A new row, then what is left of it after taking away its nearest point in the smallest flat space through zero that holds the last named rows above it.
Vir:
[[-18.1  18.2  -0.1 -18.1   3.3 -31.3   1.2 -16.2  -3.6  39.2]
 [-14.1  11.6   1.8 -26.5 -17.3 -41.3  -6.7 -13.6 -21.9  30.8]]
New rows:
[ 23.8   5.1 -15.1 -26.9 -39.2 -10.5  13.3  -9.0  14.0  31.9] => [ 30.2  -0.1 -16.0 -14.2 -30.4   9.1  16.7  -2.8  24.9  17.9]
[-32.5  10.2   1.4  -7.0  14.8 -32.2 -18.7  -7.1 -20.3   4.0] => [-22.9   1.5   0.8   7.2  20.3  -9.4 -16.5   1.9 -11.4 -16.9]

niti, 3 rows:
[[  2.4  -9.3  21.5 -14.6   3.8 -12.8  24.3   2.5  10.9  -4.0]
 [ 18.5 -11.1  23.0 -20.4   6.4 -11.9  24.4  18.9  -6.8   6.2]
 [ 18.4  -9.3   8.6 -18.3   4.6 -12.1  20.1  15.8  -6.3  -0.6]]
New rows:
[ -4.0  12.1  16.3 -13.0 -14.3 -23.0  37.7   2.0  26.2 -31.0] => [  0.1  23.2   5.6   4.2 -16.2  -1.8   5.7  10.9  -0.6  -8.8]
[  2.0 -12.1   3.9  30.2  -4.9 -13.2  20.7  -0.7  18.2 -17.6] => [ 9.1 -8.9  2.3 34.2 -4.5 -5.1  9.6  8.6  2.2 -5.1]

duna:
[[ 21.5  -8.3  -2.3  22.5 -29.2  25.6  -1.6  -1.2  -8.6   1.5]
 [ 15.8  22.2   8.1   5.0 -31.6  23.6  16.5 -48.5 -17.3  13.7]]
New rows:
[  3.4 -20.8   2.6 -15.4  18.2   1.2 -15.1  36.1   2.1 -21.2] => [  8.7  -2.9   8.9 -18.0   3.9  10.9  -3.0   2.2  -7.7 -12.0]
[ 12.0  -4.1 -15.3   2.2  -4.2 -24.6 -29.7   3.9 -16.2 -23.0] => [ 11.8   4.4 -12.4  -1.5  -6.9 -23.5 -24.4 -10.2 -19.4 -19.3]
[ -5.8  37.8   5.3 -29.3  31.0  -7.0   1.8 -16.3 -18.7  -5.2] => [ 10.9  16.6  -1.6  -5.8  13.6  10.4  -8.7   7.6 -19.7 -10.6]

vum, 5 rows:
[[  2.6  41.5 -14.8 -13.9 -18.1  -2.1   6.8  16.2 -17.1  26.7]
 [-28.6  15.0 -17.8   2.2  13.0 -19.5  35.6  -3.6  -9.9  31.6]
 [ -5.6  25.6 -29.2 -19.6 -11.6  -4.8  28.0  -4.8  -6.0  11.4]
 [ -6.7  37.7 -20.2 -18.7 -12.4  -0.8  17.9  12.0 -11.4  26.5]
 [ -8.6  28.9 -10.1 -39.8   1.0  25.2  22.1  22.9  21.0  29.5]]
New rows:
[ 22.6  22.7 -10.8 -14.8  -4.8  38.6  19.5  14.3  12.6 -21.0] => [  7.2  10.5  -0.6  17.7   9.8  15.4  16.0   8.9  -5.2 -13.2]
[-11.1  11.8 -13.4  -6.2   1.2  16.0   1.5 -51.5  24.5  -5.1] => [ -9.0  20.3   2.5   7.5   1.1  12.7 -17.3 -35.2  11.7   9.7]
[ -0.5   8.0 -15.0 -40.2  16.2 -17.1   6.7 -13.6 -30.6  24.8] => [  6.9 -10.7   2.3 -33.7  19.9  -7.7 -13.6 -11.8 -22.3   8.9]

Ralo (4 x 10):
[[  6.2 -20.2  -6.5 -18.1  -0.6 -23.6 -21.4  36.5   3.2   4.6]
 [-13.8 -20.4  13.0  36.3  26.2  28.8 -18.5  12.9  43.0 -10.6]
 [ -4.8  -4.6   4.8  -8.1  -6.6  -2.6 -32.7   0.1  -3.3 -13.6]
 [-20.2  -0.7 -26.5  34.4  -3.8 -15.1  25.6  -8.9 -47.4 -17.9]]
New rows:
[ 14.3 -13.3 -32.0  16.3   4.7  -3.6  10.1  31.7  12.0  -3.5] => [ 15.5   5.0 -19.7   2.5  -7.5   7.6  -2.1   2.2   6.6 -10.1]
[  7.9   2.7   2.3 -34.4  -9.2 -19.1 -21.9   9.4 -16.7  36.4] => [ -8.2   0.6   2.8   5.3   4.9   2.0 -10.2  -2.0  -9.7  24.6]

Nugi, 4 rows:
[[-11.0  14.2 -33.0 -16.0 -29.0 -13.2  -3.5  23.8  39.0  -4.8]
 [ -6.2  16.6 -23.3   7.9 -13.7 -15.8  -0.3  19.1  65.9  -7.0]
 [-41.1   6.0 -27.7  13.1  -4.2  -0.8  -0.4  26.2  13.2 -26.8]
 [ 14.1  12.8 -17.8  20.3   2.9 -27.2  -2.8  21.2  58.2   0.2]]
New rows:
[-13.7 -30.2 -19.3 -34.4 -10.1 -15.6 -28.1   2.3 -22.7   4.5] => [-11.1 -28.1  -1.7  -8.1   6.8 -11.7 -22.3 -10.8   8.2   1.7]
[-11.8  24.6   0.5  20.4  -1.9  12.8 -15.3   8.5  15.5 -11.4] => [  4.1  20.8   4.5   6.9  -4.7  10.6 -17.7   4.3  -3.8   0.1]

gid, 2 rows:
[[ -8.8  29.0   8.0 -33.5  33.1   1.2  21.5  48.9  -7.5  23.4]
 [  1.6  38.0   2.2  -3.4  37.6  19.6  18.0  34.6  -6.9  18.3]]
New rows:
[ -7.4  21.7  23.5 -23.3  39.1   7.6  21.0  22.1  22.8 -10.4] => [ -3.6   0.8  19.4  -7.1  16.3   3.2   7.5  -7.4  27.6 -24.9]
[ 29.2  -7.1  -3.0 -13.7   3.7 -13.4   1.7 -17.1 -14.3 -43.0] => [ 29.1   3.9  -2.0 -16.5  14.8  -8.5   7.3  -5.8 -16.4 -37.2]
[ 31.6  32.2  12.5  13.5 -25.2  25.5  -5.4   1.7  -6.3   1.4] => [ 23.7  20.0  16.5  -8.2 -34.0   9.1  -5.4   7.2  -5.7   2.5]

mubaz (3 x 10):
[[ 17.5 -10.8  10.8 -31.0 -35.5 -11.3   2.7   2.1  36.2  -3.7]
 [ 31.0 -21.2 -14.5 -40.5 -22.7 -24.7 -16.3  -4.9  26.6 -26.1]
 [-10.1 -33.8  -3.3 -45.3 -14.0 -11.3 -38.5   5.0 -33.7  -2.6]]
New rows:
[ 12.8  12.1 -12.2  10.5 -40.9 -14.8 -29.7  10.3 -25.0  21.5] => [ 19.1  21.2 -15.2  23.0 -35.0 -13.7 -20.2   7.5 -14.4  18.3]
[ 21.3  15.4 -23.9 -19.3  -4.7   2.3 -10.9  -7.2   7.6 -45.6] => [ -3.5  21.4  -0.7  -9.8  -9.3  18.4  -1.9   1.3  -5.5 -19.8]
[-17.8  16.5 -30.6  -1.5  22.0   3.9  -7.2  16.8   4.7 -42.6] => [-27.7  14.6  -8.9 -10.8   1.3   9.8  -0.6  24.1  11.5 -25.9]

zaba:
[[ 18.1   5.6  -2.4  14.3   5.3  -6.8 -22.0  -6.9 -39.4  -8.3]
 [ 10.7 -12.7  14.6 -22.1 -10.2  -1.2 -37.5 -22.2 -22.6 -19.3]]
New rows:
[ 23.6   6.6   0.1   3.1  -5.7  17.2 -40.1  -4.0 -34.3 -20.0] => [ 5.8  7.7 -4.2  1.7 -5.4 22.7 -8.4 10.3  4.1 -5.9]
[-24.0 -14.1  11.5   8.8  11.4  19.3  12.4 -10.8  -3.5  41.5] => [-18.4 -16.0  14.4   6.3  10.0  17.8   0.0 -17.1 -15.6  35.6]

bam, 4 rows:
[[ 19.2 -16.4  -4.5 -17.0  -2.3  -0.7 -18.4 -35.0  18.5 -35.5]
 [ 17.4 -12.1   4.1 -31.6  12.8   0.4  -5.2 -58.4  19.0 -27.7]
 [ 10.4  -7.9   0.4 -36.1  -2.2  -6.1 -24.4 -32.7   9.9 -11.5]
 [  7.7  -4.3   4.6 -28.5  10.1  -3.5  -5.9 -37.8   9.5  -8.3]]
New rows:
[ -8.3   4.6  -8.0  20.8   3.8 -33.1  -5.6  13.7  -6.8   1.3] => [-3.3  1.7 -0.6  4.7 -8.1 -9.5  2.1 -8.1 -9.7 -2.2]
[ 31.9  -2.2  -6.6  15.1  40.5 -15.8 -10.8   1.2  26.9 -27.7] => [21.5  7.3  4.0 -3.9 13.3 11.8 -5.6 10.7  4.2  3.1]

zub:
[[-11.3 -17.9  22.7 -16.4 -12.1  22.9 -14.5 -35.7 -12.7 -19.0]
 [-34.4  -2.7  -7.0 -23.0 -23.2 -10.4 -35.3   6.1  -4.2  -6.5]]
New rows:
[  7.9  16.3  -9.8  33.8  13.6 -20.6  10.7  11.0  22.3  -7.5] => [ -6.0   5.5   1.6  19.5   1.7  -9.8  -5.2  -8.0  14.1 -19.7]
[ -6.6  -4.3   8.8  -0.6 -40.0  -2.2 -25.2  39.4 -18.6  15.7] => [ 13.8  -7.5  20.1  10.5 -27.5  11.4  -5.1  25.1 -19.3  14.8]

dar (3 x 10):
[[-13.5   8.2  42.4  34.4  11.6  15.5  29.7  19.1 -19.8 -13.5]
 [  7.0   1.3  34.4   7.2  10.4  17.6  28.8  13.1 -13.7 -17.9]
 [ -8.6   3.3  21.3  11.7   1.7  15.4  24.2  12.2 -17.7  -3.6]]
New rows:
[ 30.3 -12.8  -7.5  13.5  16.6  26.4   1.5   0.1  -4.2   2.7] => [ 19.5 -10.7 -15.0  20.5  12.7  22.2  -4.6  -0.9  -4.5  10.9]
[ -1.2  -3.5 -27.9  -7.3 -21.0 -17.6 -19.7  -4.7   5.4  -0.5] => [  0.8  -1.6  -3.0   1.9 -13.4  -6.3  -0.4   5.0  -4.4 -12.4]
[  7.4 -10.8  -3.5  32.3  25.9  10.4  23.8  11.1 -29.1  12.7] => [ 19.5 -14.9 -19.6  17.2  25.0   0.1   6.7   1.1 -14.8  13.2]

bokep (3 x 10):
[[-29.2  -6.6   5.2  15.3  29.4  14.7 -12.6   0.2   8.5 -14.0]
 [  1.4 -39.5 -26.9  15.2 -44.0  12.4 -15.1 -17.4  21.5   0.1]
 [ -0.3 -36.3 -14.5  16.5   4.0 -14.9 -34.2  -6.8 -14.9  41.1]]
New rows:
[-29.0   3.0  45.4   8.7  -0.7  -2.8 -16.7  10.0  16.5  12.2] => [-15.1   3.6  40.4   2.2 -21.1  -6.7 -10.0   8.0  16.8  15.2]
[ 33.0 -12.4  -5.3   4.6  14.1 -19.0 -17.0  -9.9 -22.0   9.4] => [ 23.1  -4.9  -2.3   4.8  11.2  -2.5  -6.6 -10.5  -5.4 -18.0]
[ 16.6  -8.6   6.8 -10.4   7.7 -30.5 -23.1  10.6 -31.0  20.4] => [  3.5  -6.4   5.9  -6.9  -3.0  -6.9 -13.0   6.7  -5.8 -14.8]
